B:
1: [-17 -36 -97 70 18 -69 366 210 -73 -230 -7 122 -64 88 -219 189 2 124 -34 49]
2: [-294 41 119 -39 -217 410 -549 183 62 190 11 -359 -74 16 68 -216 155 -210 -65 -139]
3: [168 328 5 -276 5 45 -26 120 -26 -44 -42 -50 -26 -16 15 173 192 43 -219 -66]
4: [153 28 60 11 36 -347 378 -21 112 -22 -76 -12 99 17 -219 296 140 235 8 -46]
5: [-41 -24 149 197 162 -569 430 -103 283 155 66 -36 39 -55 -19 105 31 279 202 -11]
6: [-191 -59 182 101 -220 9 -429 -44 258 414 16 -426 97 -48 -86 -78 270 -114 69 -315]
7: [-336 -45 125 -46 -230 530 -367 242 -3 2 -42 -324 -79 89 13 -143 70 -151 -102 9]
8: [101 254 -18 18 114 -93 228 275 -204 -274 -126 85 -72 46 -7 139 -59 168 -5 60]
9: [-185 83 -57 374 14 88 205 426 -314 -326 -74 -61 -61 49 -51 186 -195 79 67 61]
10: [-227 23 178 271 10 -138 188 74 43 -64 -26 -169 68 -73 110 120 -156 171 165 97]
11: [-65 -147 32 -274 -257 400 -162 135 45 -87 -116 -99 -33 177 -283 -24 228 -64 -185 -8]
12: [-423 -151 70 6 -113 287 -12 134 134 -34 139 -111 -131 32 76 -110 -43 -50 -52 150]
13: [13 -77 55 -82 -120 -313 -7 -162 240 39 -7 128 116 -81 -121 15 71 89 126 -77]
14: [223 157 161 -195 27 5 265 122 -42 -179 -264 -123 50 138 -166 240 140 251 -112 83]
15: [-59 -54 24 -203 -66 -58 -16 12 162 -31 5 141 -74 40 -66 -146 64 40 24 34]
16: [-308 20 177 17 -148 466 -250 283 -72 -87 -108 -313 -83 92 78 -131 -28 -62 -32 88]
17: [-55 170 300 89 -119 318 -363 274 -116 72 -325 -550 50 126 -35 -46 129 15 38 -112]
18: [-181 27 -120 81 -153 96 39 191 -206 -454 -2 249 18 -104 35 147 -267 5 29 135]
19: [-48 15 -44 398 -32 -294 249 147 -124 -173 -47 22 124 -81 -147 307 -110 141 165 -81]
20: [1 -105 40 -337 -65 209 275 91 151 -89 -22 -47 -95 205 -246 105 241 99 -262 115]
21: [-64 -39 -32 225 -83 -69 51 225 -133 -183 -119 32 10 47 -194 70 -55 64 131 -52]
22: [-294 177 109 237 -52 36 -189 157 -49 -28 31 -179 12 -148 269 -16 -163 -16 122 1]
23: [72 41 200 -38 51 -338 215 -101 252 143 -63 -122 79 2 -75 87 149 226 78 -34]
24: [124 103 250 -202 12 23 200 46 83 -56 -228 -225 44 124 -92 144 155 238 -76 99]
25: [83 31 -34 386 97 -588 420 63 -10 -56 -23 85 110 -68 -196 297 -37 247 225 -131]
26: [-202 209 -39 -38 30 97 -75 207 -16 -59 151 11 -156 -73 229 -48 -45 -58 -81 38]
27: [-124 278 -99 217 -51 -46 -322 255 -173 -37 54 -3 -34 -157 145 0 -77 -115 86 -195]
28: [72 168 218 -65 42 -111 157 18 102 43 -118 -232 61 21 -5 163 128 202 -23 8]
29: [120 -3 93 -82 -14 -241 302 -52 159 -16 -78 -31 95 28 -200 243 154 216 -24 -12]
30: [-356 20 -18 174 -111 308 -117 301 -112 -106 87 -155 -108 -6 81 6 -81 -105 -48 31]
31: [-67 10 -31 -237 -170 187 -33 72 19 -204 -11 98 -4 -5 -50 83 36 -21 -149 70]
32: [1 80 -49 -145 -111 -59 -264 19 171 229 102 -54 -32 -41 -95 -40 279 -110 -90 -265]
33: [-419 88 -46 267 63 26 64 245 -14 -32 247 -46 -177 -95 245 -38 -167 -41 35 57]
34: [-28 20 -175 26 47 -257 368 69 106 -3 230 142 -70 -48 -129 263 117 60 -121 -75]
35: [-146 -232 89 -348 -252 54 -119 -205 373 50 64 82 43 -12 -107 -99 156 -18 -58 42]
36: [-220 216 119 176 65 -58 91 139 -28 -75 49 -135 -19 -127 280 102 -162 103 57 95]
37: [-276 -118 75 64 -20 -85 -10 26 258 185 149 -84 -108 10 5 -175 65 -2 85 -41]
38: [-18 -160 -90 -72 4 -170 378 35 200 31 124 98 -91 103 -293 123 205 95 -97 -29]
39: [-28 190 170 191 61 -157 116 157 -93 -135 -166 -121 56 -35 88 98 -127 194 166 58]
40: [21 11 164 19 53 -311 260 -46 172 0 -84 -30 61 0 -52 72 31 237 128 44]
41: [-14 -58 -137 471 198 -789 556 56 95 34 158 243 -11 -74 -188 166 -62 228 300 -140]
42: [-31 102 37 528 71 -296 370 261 -200 -142 -109 -163 101 -19 -135 367 -105 219 172 -81]
43: [-62 -80 -95 21 -49 -266 238 -38 166 -11 157 153 23 -73 -140 188 68 65 -11 -54]
44: [26 189 32 -204 -92 95 -76 88 -67 -247 -105 76 32 -58 68 98 -39 52 -75 84]
45: [-57 -29 311 227 -124 -155 -265 -14 212 419 -167 -531 145 36 -163 -45 265 56 197 -307]
46: [-158 137 192 239 59 -65 229 140 -6 -20 -36 -303 47 -41 111 209 -57 174 41 62]
47: [-8 -20 240 262 70 -501 123 -101 352 500 15 -388 92 -12 -134 56 285 171 193 -289]
48: [-498 -308 -82 157 -157 -52 4 31 139 -212 193 337 -90 -89 64 -236 -308 -51 230 172]
49: [-278 -154 -108 260 -87 28 97 210 16 -7 149 -44 -80 29 -177 80 27 -51 8 -88]
50: [-300 -444 17 -284 -257 119 -2 -138 405 17 145 151 -62 82 -206 -189 114 -50 -40 111]
51: [53 -61 133 -149 -163 -205 -79 -148 204 -12 -132 58 148 -35 -127 0 78 113 116 -36]
52: [-261 -152 -65 206 -84 59 114 191 63 58 147 -130 -84 56 -176 88 100 -46 -45 -94]
53: [-92 -23 150 61 99 -253 407 14 132 -109 -31 21 -10 18 16 73 -86 266 114 184]
54: [-222 -194 8 -255 -207 130 -22 -82 266 -34 131 93 -27 -6 -62 -45 79 -40 -107 92]
55: [147 34 49 135 133 -565 418 -32 153 67 -26 45 58 -2 -206 192 116 267 147 -108]
56: [-183 55 23 228 -217 81 -326 174 -118 -61 -63 -128 89 -94 -13 39 -54 -92 109 -150]
57: [-167 -187 -57 341 -197 -423 -147 -83 158 120 82 107 151 -168 -175 0 -14 -33 316 -263]
58: [-252 -35 38 -344 -141 336 -39 46 134 -181 95 74 -113 5 124 -79 -25 -37 -188 239]
59: [191 -91 137 -236 -1 -21 478 26 168 -26 -159 -155 29 232 -380 292 316 260 -190 52]
60: [-477 -206 -76 272 -39 -354 22 -84 322 160 402 197 -85 -205 147 -180 -141 -62 232 -35]
61: [-79 125 -10 -140 -172 229 -432 164 21 110 5 -151 -65 6 -40 -101 206 -168 -107 -197]
62: [126 161 108 -30 -83 222 201 248 -226 -302 -285 -232 105 102 -178 417 70 172 -170 63]
63: [-87 146 234 281 30 102 191 289 -174 -118 -225 -418 58 83 -6 241 -39 197 40 54]
64: [-150 151 104 -79 35 -11 132 42 110 -33 89 -63 -51 -80 212 79 -30 91 -63 117]
65: [-429 -94 60 147 -324 564 -493 332 -207 -250 -127 -156 -29 29 27 -185 -182 -190 70 55]
66: [-105 4 132 -613 -254 598 -193 26 102 -242 -96 -40 -46 89 40 -37 101 -42 -326 261]
67: [-87 -89 -54 21 -195 -35 -71 29 64 -47 28 40 72 -47 -171 108 77 -34 1 -108]
68: [-165 -198 10 207 -110 -64 21 118 152 197 54 -194 -23 88 -296 24 202 -18 54 -204]
69: [-112 0 183 5 13 7 129 102 91 -26 -84 -156 -33 79 -16 -21 20 149 42 94]
70: [-309 -109 84 472 -71 -259 65 41 116 142 96 -207 99 -112 -26 116 -54 50 229 -131]
71: [130 241 192 65 -90 25 -252 141 -43 174 -230 -451 130 26 -120 157 259 42 -16 -276]
72: [-328 -157 -29 203 -193 225 -143 231 -20 -46 46 -129 -54 41 -124 -34 3 -108 27 -64]

[-30 157 -296 422 263 -22 -68 -20 -318 -364 6 36 382 -260 9 262 -472 -8 -5 -62 124 154 -348 -315 192]
47
[20 40 5 -14 74 -161 45 280 1 -58 88 49 10 121 218 102 -20 15 147 -72 -110 126 -84 264 110]
69
[50 -38 -175 236 544 28 40 126 -254 51 -261 11 27 -273 108 117 -190 -75 43 -14 -187 14 21 -23 44]
10
[39 130 -28 46 -74 -96 81 246 -12 -308 239 79 87 174 152 154 -101 115 127 5 120 178 -224 170 255]
23
[-73 208 61 -280 -347 -135 -100 17 -21 -296 185 -56 -38 179 -104 44 -13 292 -19 13 -27 126 -140 202 193]
43
[37 -126 -206 390 435 259 256 -204 -64 280 -333 -118 -10 68 82 42 76 -133 94 202 229 -37 88 -308 51]
8
[17 -9 126 -274 40 -397 -80 357 178 231 43 42 -53 119 324 39 217 -58 255 -191 -305 83 88 409 -90]
16
[38 42 107 -128 -63 -164 139 366 97 -68 196 69 -107 336 260 84 74 48 156 -60 -127 143 -65 460 156]
58
[33 -188 -282 439 403 169 252 22 -80 162 -198 -153 167 133 102 220 -82 -165 305 18 121 105 -39 -178 135]
26
[134 303 81 -79 77 -183 41 110 -133 -407 174 237 -93 -113 103 41 -140 132 -305 41 47 10 -120 41 116]
50
[85 30 -83 95 64 -154 92 -106 132 101 9 -34 137 146 125 119 137 -94 146 2 292 43 -5 -278 -11]
61
[-110 -10 -256 238 390 76 -34 -381 -332 124 -393 -236 108 -210 -233 112 -253 -90 -169 -76 -234 -36 38 -361 -61]
42
[-101 -114 -67 -155 -17 -132 -133 364 15 117 -37 -162 62 112 95 131 57 108 499 -116 -312 197 -14 440 145]
33
[56 -1 66 -156 47 -437 -38 205 231 240 72 32 77 148 321 94 215 -154 235 -208 -92 68 60 124 -140]
17
[318 156 -54 -245 53 -199 7 -109 60 -188 17 35 -37 -248 -124 82 219 204 29 162 442 -64 152 -410 33]
57
[-157 157 145 -377 -331 -160 -164 -39 38 -25 48 -103 -144 214 -49 -78 127 240 -34 6 -218 65 -16 332 66]
1
[34 56 -261 218 458 -49 -70 -121 -351 -104 -244 -68 179 -406 -133 194 -329 -43 -93 -101 -139 12 -36 -336 3]
70
[-41 190 -98 243 155 65 88 -176 -238 -240 -22 32 47 -4 -13 78 -268 21 -282 50 50 28 -184 -175 129]
29
[-103 -55 36 -336 -100 -212 -98 -29 66 267 -113 -256 -83 199 -82 33 181 46 151 -166 -380 56 160 238 -83]
9
[12 109 -226 370 253 197 106 -220 -255 -220 -125 -23 117 -114 -74 105 -237 59 -109 183 276 32 -165 -368 203]
55
[74 14 -54 35 219 -295 -47 138 90 161 -29 56 144 -62 268 117 91 -137 206 -102 28 48 10 -68 -88]
2
[-80 104 50 47 -63 -70 123 -9 17 -28 87 1 -37 339 151 36 -22 -25 -89 -23 -48 81 -115 154 85]
14
[-156 -1 -46 -6 134 -133 -143 256 -142 43 -77 -54 64 -12 133 92 -159 19 163 -162 -436 144 -94 378 77]
46
[-70 72 87 -236 -28 -291 -141 379 -22 -56 97 34 -31 58 189 69 -30 89 141 -182 -412 145 -65 510 69]
12
[60 183 32 -8 92 -103 58 85 -103 -235 88 129 -60 -6 111 46 -97 79 -164 40 8 40 -97 72 114]
54
[-2 89 -38 -119 135 -246 -108 -133 -81 61 -115 -69 28 -131 -56 71 -23 -23 -100 -135 -187 -17 72 -114 -120]
72
[-65 -61 -117 48 224 -138 -14 -31 -91 182 -173 -169 90 28 -6 148 -82 -122 85 -198 -300 62 44 1 -60]
30
[113 59 -5 -159 97 -136 29 -177 54 119 -123 -65 -92 -23 -35 9 209 40 -28 60 106 -69 173 -202 -71]
21
[52 89 -1 36 107 -40 155 -109 -17 8 -35 2 -79 135 72 19 48 -13 -128 60 68 -14 22 -70 33]
31
[-254 220 96 -367 -264 -313 -410 -9 -101 -95 23 -77 23 -58 -68 -29 -86 214 -80 -156 -434 95 -111 308 -7]
52
[-74 174 -127 244 123 91 69 -240 -252 -220 -58 -33 69 0 -87 80 -271 42 -259 60 52 37 -180 -208 137]
4
